Below are the code and all the weights of a small trained network. Each question names an input and a target symbol and asks about switching units off, where a switched-off unit gives its printed mean instead of its output.

import numpy as np


def w(rows, s, z=0):
    codes = np.array(rows[::2]) - 128.0
    scale = np.full(codes.shape[1], s)
    scale[-1] = z or s
    return codes * scale


def f(y):
    return y / 2 * (1 + np.tanh(0.7978845608 * (y + 0.044715 * y**3)))


def softmax(a):
    e = np.exp(a - a.max(-1, keepdims=True))
    return e / e.sum(-1, keepdims=True)


def log_softmax(a):
    a = a - a.max(-1, keepdims=True)
    return a - np.log(np.exp(a).sum(-1, keepdims=True))


def net(x, mask):
    ids = ['ΞΦαβδεηθλμστψω'.index(c) for c in x.split()]
    T = len(ids)
    res = E[ids] + P[:T]
    u = 0
    for l in range(2):
        r = res
        for j in range(2):
            rows = slice(2 * j, 2 * j + 2)
            q, k, v = (r @ M[l][rows].T for M in (Q, K, V))
            z = softmax(np.where(np.tri(T) > 0, q @ k.T / 2**0.5, -1e9)) @ v
            o = O[l][rows]
            res = res + np.where(mask[u + j], z, o[:, -1]) @ o[:, :-1]
        u += 2
        y = f(res @ A[l][:, :-1].T + A[l][:, -1])
        res = res + np.where(mask[u : u + 4], y, B[l][:, -1]) @ B[l][:, :-1]
        u += 4
    return log_softmax(res[-1] @ U[:, :-1].T + U[:, -1])


Q, K, V, O, A, B = {}, {}, {}, {}, {}, {}
E = w([
[69,139,69,49,129,112,107,107,177,201],'Ξ',
[185,108,106,78,136,54,163,226,145,143],'Φ',
[123,106,233,113,207,101,72,109,116,164],'α',
[113,123,167,130,103,68,111,124,115,222],'β',
[48,129,188,63,152,119,154,78,110,105],'δ',
[74,165,108,97,64,73,207,175,120,149],'ε',
[95,139,125,111,125,73,179,97,168,154],'η',
[159,195,108,144,146,110,150,163,149,243],'θ',
[105,33,66,157,163,125,232,123,90,93],'λ',
[151,151,164,74,224,171,112,101,162,197],'μ',
[125,189,149,96,169,170,244,125,138,145],'σ',
[174,207,112,135,64,148,60,49,43,29],'τ',
[125,121,234,59,112,150,105,145,128,231],'ψ',
[147,184,236,144,161,102,184,162,84,182],'ω',
],0.011)
P = w([
[1,247,98,98,206,91,125,227,29,125],'0',
[82,156,116,32,141,74,147,188,43,129],'1',
[116,119,147,53,132,94,152,115,51,149],'2',
[127,124,142,82,120,101,169,93,83,158],'3',
[138,114,163,98,119,102,178,82,107,162],'4',
[152,115,162,107,124,103,175,68,132,171],'5',
[163,110,166,120,118,107,178,65,144,177],'6',
[167,108,167,122,113,112,176,56,161,163],'7',
[175,108,158,127,111,121,165,39,163,172],'8',
],0.0064)
Q[0] = w([
[102,138,127,150,118,130,128,133,138,126],'L0H1',
[207,109,132,97,136,100,131,90,123,129],'L0H1',
[124,172,181,50,68,139,195,108,104,160],'L0H2',
[115,86,97,255,167,174,137,129,147,94],'L0H2',
],0.0084)
K[0] = w([
[134,107,120,134,134,136,137,125,130,133],'L0H1',
[133,169,112,149,113,144,104,115,105,98],'L0H1',
[155,255,108,104,90,133,71,93,64,85],'L0H2',
[94,86,85,142,151,152,173,133,75,117],'L0H2',
],0.0094)
V[0] = w([
[215,163,169,131,59,188,47,44,99,83],'L0H1',
[65,72,223,102,209,129,155,136,140,234],'L0H1',
[217,212,174,100,80,122,2,125,164,128],'L0H2',
[154,64,18,198,102,186,135,110,104,4],'L0H2',
],0.0057)
O[0] = w([
[232,39,144,178,62,142,125,82,243,73,3],'L0H1',
[89,151,160,85,89,178,219,129,35,161,218],'L0H1',
[40,180,106,160,106,104,186,246,163,34,78],'L0H2',
[129,206,254,99,26,237,159,132,186,169,7],'L0H2',
],0.0054,0.0034)
A[0] = w([
[79,110,207,19,128,182,81,128,255,133,204],'L0N1',
[203,104,164,244,113,149,147,97,245,129,42],'L0N2',
[160,96,179,121,67,232,121,63,144,177,37],'L0N3',
[75,39,39,153,135,151,152,154,90,71,5],'L0N4',
],0.0083,0.0017)
B[0] = w([
[108,113,144,20,140,114,101,106,144,135,216],'L0N1',
[81,133,104,206,173,91,142,199,186,103,193],'L0N2',
[98,72,137,203,87,248,81,117,133,141,194],'L0N3',
[141,160,118,145,167,65,126,170,151,109,251],'L0N4',
],0.012,0.0013)
Q[1] = w([
[142,118,131,139,132,134,117,169,167,109],'L1H1',
[102,137,121,110,135,112,145,87,90,154],'L1H1',
[102,121,141,154,81,109,127,94,247,100],'L1H2',
[123,127,129,161,112,101,134,107,193,106],'L1H2',
],0.016)
K[1] = w([
[88,91,96,107,205,71,217,174,106,217],'L1H1',
[129,150,129,142,101,159,66,80,139,63],'L1H1',
[122,126,119,202,46,135,6,151,139,81],'L1H2',
[159,123,83,212,77,117,67,140,123,89],'L1H2',
],0.012)
V[1] = w([
[117,6,152,97,215,45,220,142,172,238],'L1H1',
[22,63,164,106,147,145,20,21,156,95],'L1H1',
[152,174,136,53,45,55,4,133,102,134],'L1H2',
[30,48,180,89,187,66,185,174,198,234],'L1H2',
],0.004)
O[1] = w([
[170,145,175,34,69,135,162,42,77,171,170],'L1H1',
[122,183,105,166,155,128,155,185,64,170,100],'L1H1',
[135,85,169,64,99,174,123,95,92,162,115],'L1H2',
[109,111,152,199,84,186,89,139,253,77,253],'L1H2',
],0.0062,0.0029)
A[1] = w([
[158,146,57,128,165,196,170,177,255,163,89],'L1N1',
[127,181,229,85,120,181,46,136,94,219,4],'L1N2',
[135,129,43,174,77,64,89,203,231,167,112],'L1N3',
[225,156,199,162,168,140,61,211,214,148,135],'L1N4',
],0.0087,0.0046)
B[1] = w([
[183,121,55,59,157,216,145,223,64,90,198],'L1N1',
[137,154,48,152,122,74,176,137,184,123,232],'L1N2',
[59,100,124,135,60,136,89,92,30,179,251],'L1N3',
[252,164,173,139,125,104,85,154,176,193,216],'L1N4',
],0.011,0.002)
U = w([
[197,127,109,77,195,170,59,127,131,107,73],'Ξ',
[89,89,53,56,113,186,56,103,118,130,3],'Φ',
[149,75,188,162,214,104,42,129,159,137,84],'α',
[153,173,132,107,132,188,198,203,114,59,66],'β',
[112,199,75,89,218,4,199,140,105,160,209],'δ',
[238,64,181,11,16,138,141,30,66,140,234],'ε',
[66,81,216,175,47,191,95,65,129,254,126],'η',
[178,178,86,127,101,163,103,161,77,179,7],'θ',
[130,145,95,139,101,140,130,161,206,138,104],'λ',
[120,215,62,228,105,127,76,112,161,19,242],'μ',
[146,181,207,194,144,138,165,200,142,142,69],'σ',
[114,20,29,222,199,132,137,186,139,90,105],'τ',
[36,94,219,113,143,174,118,149,192,69,123],'ψ',
[61,137,122,147,31,150,206,191,107,113,8],'ω',
],0.0059,0.0043)

Each question gives the input, a string of symbols that net reads in full, and the target symbol t.
The units are the heads (2 rows each of Q, K, V and O) and the neurons (one row each of A and B). Each row of codes is followed by its name. A weight is (code - 128) times the scale printed after its matrix; where a second scale follows, it is the last column's (O, A, B and U).
mask holds one flag per unit, layer by layer, with each layer's heads first. A switched-off unit (its flag False) gives its mean, the last column of its rows in O or B, instead of its output. The means were averaged over made-up inputs and are rounded, as every weight is.
A unit's drop is (log p(t) with every unit on - log p(t) with that unit switched off) / (log p(t) with every unit on - log p(t) with every unit switched off).
The circuit of an input: a set's keep is (log p(t) with only the set's units on - log p(t) with every unit switched off) / (log p(t) with every unit on - log p(t) with every unit switched off). Starting from all 12 units, units are removed one at a time, each time the one whose removal leaves the highest keep (on an exact tie, the one counted first), for as long as the keep stays at least 0.8.
circuit, biggest first: the units of the circuit, biggest drop first
k most important neurons: the k neurons with the biggest drops, biggest first
top k neurons in layer l: the k neurons of layer l with the biggest drops, biggest first
heads that matter: for each layer, one digit per head in row order, 1 if its drop is at least 0.15 and else 0, layers parted by /
input λ λ ψ δ τ τ ψ τ σ, target β: heads that matter	01 / 00
input α τ σ σ η σ ψ λ β, target η: circuit, biggest first	L1N3; L1H1; L1H2
input δ ψ μ τ Φ ω, target σ: circuit, biggest first	L1N4; L1H1; L0H2
input μ τ τ α θ β ε Φ λ, target δ: circuit, biggest first	L0H1; L1H2; L0N4
input Ξ ψ ψ θ τ τ β τ ω, target σ: circuit, biggest first	L0H2; L1N4
input η σ ψ, target δ: circuit, biggest first	L1N2
input ε ω β α λ, target δ: circuit, biggest first	L0N4; L0N3
input τ δ ε θ, target θ: 3 most important neurons	L1N1; L1N3; L1N4
input ψ Φ τ α ψ, target λ: 2 most important neurons	L1N2; L0N1
input ε θ σ τ λ θ β λ ψ, target λ: heads that matter	01 / 00
input η τ β β β τ α, target δ: 2 most important neurons	L0N2; L0N1
input θ η β τ, target μ: circuit, biggest first	L1H1; L0H2
input δ η Φ τ ε, target ω: top 3 neurons in layer 1	L1N3; L1N1; L1N4
input Φ ψ λ σ τ λ σ, target β: circuit, biggest first	L1N1; L0H2; L1H1
input τ Φ λ, target τ: circuit, biggest first	L1H1
input μ β α μ τ λ ψ θ, target θ: top 3 neurons in layer 1	L1N1; L1N3; L1N4
input μ λ β μ τ ψ μ, target Ξ: circuit, biggest first	L1N1; L1H1; L1N4; L1H2
input λ Ξ β σ η τ β μ Ξ, target Φ: heads that matter	00 / 10
input λ λ τ ε, target ω: 2 most important neurons	L1N3; L1N1
input λ δ Ξ τ α λ τ β, target δ: heads that matter	11 / 11
input λ μ Φ ω δ λ, target ε: top 2 neurons in layer 0	L0N2; L0N3
input δ λ μ λ σ λ, target η: 2 most important neurons	L0N3; L1N1
input μ τ λ μ β β, target η: 2 most important neurons	L1N3; L1N2
